Below are the code and all the weights of a small trained network. Each question names an input and a class and asks about switching units off, where a switched-off unit gives its printed mean instead of its output.

import numpy as np


def w(rows, s, z=0):
    codes = np.array(rows[::2]) - 128.0
    scale = np.full(codes.shape[1], s)
    scale[-1] = z or s
    return codes * scale


def f(y):
    return y / 2 * (1 + np.tanh(0.7978845608 * (y + 0.044715 * y**3)))


def log_softmax(a):
    a = a - a.max(-1, keepdims=True)
    return a - np.log(np.exp(a).sum(-1, keepdims=True))


def net(x, mask):
    res = np.array(x, float).reshape(1, 3) / 4 @ E
    y = f(res @ A[0][:, :-1].T + A[0][:, -1])
    res = res + np.where(mask, y, B[0][:, -1]) @ B[0][:, :-1]
    return log_softmax(res[-1] @ U[:, :-1].T + U[:, -1])


A, B = {}, {}
E = w([
[223,117,206,183,17,127,101],'x0',
[230,157,139,77,253,52,46],'x1',
[160,211,62,233,149,37,218],'x2',
],0.0076)
A[0] = w([
[70,77,110,166,104,167,182,95],'n0',
[164,170,67,181,115,78,178,100],'n1',
[88,30,169,82,117,119,96,125],'n2',
[16,116,2,56,184,134,125,148],'n3',
[82,113,139,186,143,23,181,77],'n4',
[142,80,179,45,127,154,84,186],'n5',
[121,78,159,57,97,209,97,100],'n6',
[96,132,91,102,42,125,150,81],'n7',
[47,130,150,175,110,171,161,50],'n8',
[161,108,212,197,61,111,94,132],'n9',
[41,159,68,86,180,147,127,62],'n10',
[203,95,151,164,68,121,92,87],'n11',
[76,128,134,136,92,151,177,48],'n12',
[225,141,52,87,167,145,58,42],'n13',
[137,85,102,34,104,168,87,59],'n14',
[169,196,101,210,139,88,190,131],'n15',
[199,163,98,54,197,45,62,112],'n16',
[57,119,93,167,68,201,218,254],'n17',
],0.0097,0.0081)
B[0] = w([
[177,178,204,141,143,98,62,169],'n0',
[92,136,118,183,160,182,165,172],'n1',
[136,127,136,148,158,159,202,177],'n2',
[126,53,85,122,81,70,137,212],'n3',
[90,119,140,164,96,166,167,153],'n4',
[139,138,112,117,141,158,160,211],'n5',
[111,94,128,141,151,176,160,188],'n6',
[150,134,179,169,110,91,95,149],'n7',
[136,129,218,196,123,117,83,153],'n8',
[106,84,66,111,69,87,125,191],'n9',
[78,86,118,181,47,103,132,163],'n10',
[99,72,89,158,51,90,133,166],'n11',
[91,150,245,195,102,123,102,145],'n12',
[104,133,237,151,100,106,102,159],'n13',
[60,106,171,209,136,149,168,158],'n14',
[125,124,110,155,143,167,190,189],'n15',
[178,151,236,95,128,106,134,205],'n16',
[220,140,153,86,142,138,111,251],'n17',
],0.012,0.014)
U = w([
[192,147,213,128,148,82,75,96],'0',
[66,112,112,179,183,241,198,105],'1',
[82,50,52,131,20,3,109,89],'2',
[238,139,43,33,191,119,124,255],'3',
[54,171,104,124,168,130,47,87],'4',
],0.011,0.009)

Each question gives the input, the list of numbers given to net, and the class t.
The units are the neurons (one row each of A and B). Each row of codes is followed by its name. A weight is (code - 128) times the scale printed after its matrix; where a second scale follows, it is the last column's (A, B and U).
mask holds one flag per neuron, in row order. A switched-off neuron (its flag False) gives its mean, the last column of its row in B, instead of its output. The means were averaged over made-up inputs and are rounded, as every weight is.
A unit's drop is (log p(t) with every unit on - log p(t) with that unit switched off) / (log p(t) with every unit on - log p(t) with every unit switched off).
The circuit of an input: a set's keep is (log p(t) with only the set's units on - log p(t) with every unit switched off) / (log p(t) with every unit on - log p(t) with every unit switched off). Starting from the 12 units with the biggest drops (on a tie, the unit counted first), units are removed one at a time, each time the one whose removal leaves the highest keep (on an exact tie, the one counted first), for as long as the keep stays at least 0.8.
circuit, biggest first: the units of the circuit, biggest drop first
most important unit: the unit with the biggest drop
top k neurons: the k neurons with the biggest drops, biggest first
drop when u is switched off: that unit's drop, to one decimal
input [6,-8,6], class 0: most important unit : n17
input [2,-3,2], class 3: top 2 neurons : (n16, n13)
input [0,-3,0], class 3: circuit, biggest first : (n13, n14, n17)
input [5,4,3], class 2: top 2 neurons : (n17, n11)
input [-3,2,1], class 3: circuit, biggest first : (n14, n12)
input [7,-7,6], class 0: top 4 neurons : (n17, n0, n3, n8)
input [8,-2,-7], class 2: top 2 neurons : (n9, n11)
input [-1,2,-3], class 3: circuit, biggest first : (n12, n8)
input [-8,6,8], class 1: top 2 neurons : (n1, n15)
input [-6,-3,-5], class 2: top 2 neurons : (n3, n10)
input [7,6,2], class 2: top 4 neurons : (n11, n9, n17, n0)
input [-3,3,-5], class 1: top 2 neurons : (n17, n14)
input [7,5,7], class 1: top 3 neurons : (n1, n15, n3)
input [-7,5,8], class 1: circuit, biggest first : (n1)
input [7,-7,-3], class 0: top 3 neurons : (n17, n0, n3)
input [-4,-1,-2], class 2: top 3 neurons : (n3, n10, n16)
input [-7,-4,-4], class 2: top 2 neurons : (n3, n10)
input [3,-3,1], class 3: drop when n3 is switched off : 0.3
input [2,-4,6], class 1: drop when n15 is switched off : 0.4
input [-6,1,4], class 2: drop when n3 is switched off : 1.0
input [5,-7,4], class 0: circuit, biggest first : (n17)
input [-2,-6,3], class 0: drop when n8 is switched off : 0.0
